Below are the code and all the weights of a small trained network. Each question names an input and a class and asks about switching units off, where a switched-off unit gives its printed mean instead of its output.

import numpy as np


def w(rows, s, z=0):
    codes = np.array(rows[::2]) - 128.0
    scale = np.full(codes.shape[1], s)
    scale[-1] = z or s
    return codes * scale


def f(y):
    return y / 2 * (1 + np.tanh(0.7978845608 * (y + 0.044715 * y**3)))


def log_softmax(a):
    a = a - a.max(-1, keepdims=True)
    return a - np.log(np.exp(a).sum(-1, keepdims=True))


def net(x, mask):
    res = np.array(x, float).reshape(1, 6) / 4 @ E
    y = f(res @ A[0][:, :-1].T + A[0][:, -1])
    res = res + np.where(mask, y, B[0][:, -1]) @ B[0][:, :-1]
    return log_softmax(res[-1] @ U[:, :-1].T + U[:, -1])


A, B = {}, {}
E = w([
[3,110,206,217,105,197,123,139,164,79,137,71],'x0',
[199,160,193,204,153,99,108,40,187,211,134,86],'x1',
[193,32,135,69,210,196,56,181,178,119,85,41],'x2',
[184,170,142,154,34,115,34,218,117,115,146,113],'x3',
[151,72,184,80,86,92,109,66,187,25,158,184],'x4',
[131,215,195,65,127,89,192,145,119,81,56,48],'x5',
],0.006)
A[0] = w([
[79,124,68,60,118,158,117,176,63,69,139,139,79],'n0',
[175,63,132,88,161,168,71,169,163,108,100,57,32],'n1',
[177,166,141,160,30,99,30,198,126,111,146,111,84],'n2',
[81,90,115,87,212,148,236,25,133,134,95,135,82],'n3',
[121,170,94,167,149,182,138,149,77,181,96,110,26],'n4',
[102,58,63,195,136,165,69,128,122,164,200,201,20],'n5',
[112,169,81,160,145,178,153,159,75,199,107,87,40],'n6',
[202,170,159,190,154,120,104,64,191,183,134,99,88],'n7',
[111,98,70,107,109,145,151,179,102,77,141,131,37],'n8',
[185,161,133,162,30,132,48,197,103,124,161,120,71],'n9',
[157,101,114,109,174,157,97,133,149,110,109,91,1],'n10',
[204,144,76,60,155,72,125,111,95,153,123,163,57],'n11',
[104,169,78,187,164,155,129,179,57,209,77,107,81],'n12',
[85,100,90,77,118,150,136,188,79,87,141,147,60],'n13',
[81,209,119,174,48,43,176,97,91,141,143,182,22],'n14',
[157,68,134,98,183,143,85,159,155,140,83,70,41],'n15',
[164,92,135,94,181,165,101,155,153,123,98,95,16],'n16',
[191,129,87,41,126,81,128,114,111,181,134,152,19],'n17',
[91,168,143,176,68,81,169,95,80,120,169,167,32],'n18',
[134,123,157,90,125,102,125,113,172,65,130,157,3],'n19',
[160,69,179,91,67,101,132,92,175,56,160,175,65],'n20',
[212,130,80,77,136,67,142,136,113,162,110,170,64],'n21',
[78,105,81,83,116,152,138,213,66,67,108,162,69],'n22',
[192,37,157,76,189,193,68,179,189,112,79,40,15],'n23',
[20,119,186,194,129,203,129,123,172,80,140,80,58],'n24',
[134,90,184,89,93,101,98,51,191,25,140,182,60],'n25',
[164,85,184,100,89,103,113,80,175,25,146,185,64],'n26',
[120,67,58,182,110,183,50,121,113,194,204,196,47],'n27',
[88,105,69,76,112,167,144,195,73,70,119,151,83],'n28',
[45,106,195,189,99,185,132,132,149,114,144,78,10],'n29',
[94,117,62,93,118,161,132,178,91,64,129,149,57],'n30',
[59,72,86,121,224,145,188,21,144,140,123,171,72],'n31',
[172,175,129,145,51,128,45,179,119,112,139,123,53],'n32',
[228,147,64,50,172,98,142,114,94,160,147,164,72],'n33',
[176,162,180,189,159,102,95,67,160,171,137,92,47],'n34',
[85,202,140,174,58,62,180,90,85,128,162,184,38],'n35',
[174,150,171,189,140,88,107,82,180,189,133,90,75],'n36',
[121,254,225,44,113,67,197,155,93,76,5,17,11],'n37',
[199,143,171,198,138,112,116,67,169,177,156,66,69],'n38',
[48,120,185,184,118,190,123,154,151,91,147,90,62],'n39',
[105,176,84,188,161,190,154,192,60,201,98,74,90],'n40',
],0.0071,0.0055)
B[0] = w([
[98,106,183,104,116,117,167,99,155,167,88,165,183],'n0',
[109,167,75,117,176,173,135,95,103,148,136,167,200],'n1',
[135,138,175,152,211,133,192,211,98,97,123,99,192],'n2',
[154,146,179,155,190,131,183,227,111,94,144,92,204],'n3',
[105,113,104,106,139,94,121,119,109,142,151,81,142],'n4',
[198,60,96,144,102,149,153,82,165,92,147,118,184],'n5',
[112,127,104,97,138,88,101,128,124,148,157,76,158],'n6',
[94,88,185,96,94,118,177,106,147,176,80,171,202],'n7',
[128,106,164,134,124,130,156,89,114,165,99,135,144],'n8',
[136,117,157,144,193,128,192,187,104,104,120,88,182],'n9',
[130,121,90,134,151,151,147,111,95,137,137,125,140],'n10',
[116,138,116,179,79,119,78,127,84,89,74,102,191],'n11',
[107,119,100,83,134,69,91,134,146,161,172,65,187],'n12',
[111,113,173,132,117,117,165,92,138,167,99,163,166],'n13',
[114,165,71,103,189,200,116,92,104,144,131,176,220],'n14',
[116,157,86,129,158,159,120,92,106,135,148,149,186],'n15',
[133,140,85,124,156,159,136,95,102,130,145,139,160],'n16',
[119,132,112,169,100,126,96,123,88,99,86,103,170],'n17',
[128,162,76,116,181,185,116,94,100,137,131,145,186],'n18',
[121,71,99,129,137,107,142,93,98,167,134,66,132],'n19',
[98,134,103,97,136,81,98,130,132,173,161,66,184],'n20',
[110,135,121,187,85,114,75,126,80,84,81,106,188],'n21',
[106,104,181,110,113,111,164,99,141,169,97,164,190],'n22',
[106,195,66,118,179,194,116,80,93,152,147,180,246],'n23',
[135,157,115,179,68,99,62,128,76,73,59,107,219],'n24',
[99,124,96,88,126,76,106,147,138,174,166,58,204],'n25',
[91,133,93,86,131,65,92,134,137,180,178,60,193],'n26',
[196,42,97,144,103,150,175,104,185,90,163,115,200],'n27',
[106,105,185,109,113,119,159,105,148,175,91,166,189],'n28',
[134,150,101,173,87,118,71,125,73,83,62,116,180],'n29',
[118,109,168,127,120,125,157,97,136,168,93,148,165],'n30',
[151,125,163,154,181,132,187,212,108,89,128,106,200],'n31',
[134,117,148,144,183,127,187,183,94,113,128,91,161],'n32',
[117,151,122,187,73,111,65,118,91,61,69,97,211],'n33',
[97,91,174,112,113,117,166,101,124,164,82,167,174],'n34',
[124,173,72,117,192,201,110,88,93,151,136,174,219],'n35',
[98,89,169,104,118,120,170,106,126,158,90,161,184],'n36',
[230,2,77,164,87,159,174,89,217,80,197,124,253],'n37',
[102,100,172,96,108,116,170,104,130,166,86,169,191],'n38',
[139,145,114,172,78,110,77,118,79,91,73,120,196],'n39',
[101,141,103,78,118,58,86,137,154,161,178,65,199],'n40',
],0.0096,0.0068)
U = w([
[107,205,67,108,185,226,105,77,98,152,144,186,113],'0',
[119,160,126,183,31,93,56,130,76,64,40,108,101],'1',
[88,101,229,91,91,106,163,94,150,201,75,185,152],'2',
[90,139,97,69,122,25,86,148,149,180,217,49,130],'3',
[232,35,91,152,80,165,157,95,204,79,193,124,96],'4',
[144,150,194,149,217,137,184,255,101,90,135,106,128],'5',
[127,241,206,105,26,126,72,202,225,85,170,219,255],'6',
],0.0096,0.0044)

Each question gives the input, the list of numbers given to net, and the class t.
The units are the neurons (one row each of A and B). Each row of codes is followed by its name. A weight is (code - 128) times the scale printed after its matrix; where a second scale follows, it is the last column's (A, B and U).
mask holds one flag per neuron, in row order. A switched-off neuron (its flag False) gives its mean, the last column of its row in B, instead of its output. The means were averaged over made-up inputs and are rounded, as every weight is.
A unit's drop is (log p(t) with every unit on - log p(t) with that unit switched off) / (log p(t) with every unit on - log p(t) with every unit switched off).
The circuit of an input: a set's keep is (log p(t) with only the set's units on - log p(t) with every unit switched off) / (log p(t) with every unit on - log p(t) with every unit switched off). Starting from the 12 units with the biggest drops (on a tie, the unit counted first), units are removed one at a time, each time the one whose removal leaves the highest keep (on an exact tie, the one counted first), for as long as the keep stays at least 0.8.
units of the circuit, in order: the units of the circuit, biggest drop first
most important unit: the unit with the biggest drop
top k neurons: the k neurons with the biggest drops, biggest first
drop when u is switched off: that unit's drop, to one decimal
input [-8,4,-7,0,-5,-7], class 1: most important unit	n33
input [3,0,6,-8,5,7], class 5: top 4 neurons	n3, n31, n27, n5
input [-5,-6,-1,8,1,-2], class 5: top 2 neurons	n2, n9
input [6,-1,6,-3,-5,5], class 0: top 3 neurons	n23, n1, n33
input [1,6,-6,-7,1,0], class 5: top 3 neurons	n3, n31, n23
input [-8,0,0,8,-5,-4], class 1: top 4 neurons	n33, n21, n11, n17
input [2,-6,3,7,2,-2], class 5: top 3 neurons	n2, n9, n32
input [2,0,7,5,-1,7], class 0: top 4 neurons	n23, n1, n15, n27
input [-8,-5,7,2,3,5], class 1: top 3 neurons	n33, n11, n21
input [4,1,6,4,-7,-7], class 3: top 3 neurons	n40, n37, n12
input [-6,4,-2,-6,1,0], class 1: units of the circuit, in order	n33, n11
input [-1,1,-8,-1,1,7], class 0: top 2 neurons	n35, n14
input [8,-4,7,-7,1,1], class 1: top 2 neurons	n24, n39
input [-6,-3,-3,-3,-3,6], class 1: units of the circuit, in order	n33
input [-2,5,-5,4,1,5], class 0: top 4 neurons	n14, n35, n27, n18
input [6,4,2,1,2,-5], class 1: top 2 neurons	n37, n24
input [7,2,6,-8,8,-4], class 3: top 3 neurons	n25, n26, n20
input [-8,7,-6,-2,0,8], class 1: drop when n33 is switched off	1.3
input [-8,-5,-2,8,-6,-4], class 1: drop when n21 is switched off	0.8
input [2,-1,5,1,-1,1], class 0: drop when n8 is switched off	0.0
input [-4,-4,-3,-8,-3,-5], class 5: drop when n31 is switched off	0.1
input [7,-2,-1,-4,6,-5], class 1: most important unit	n24
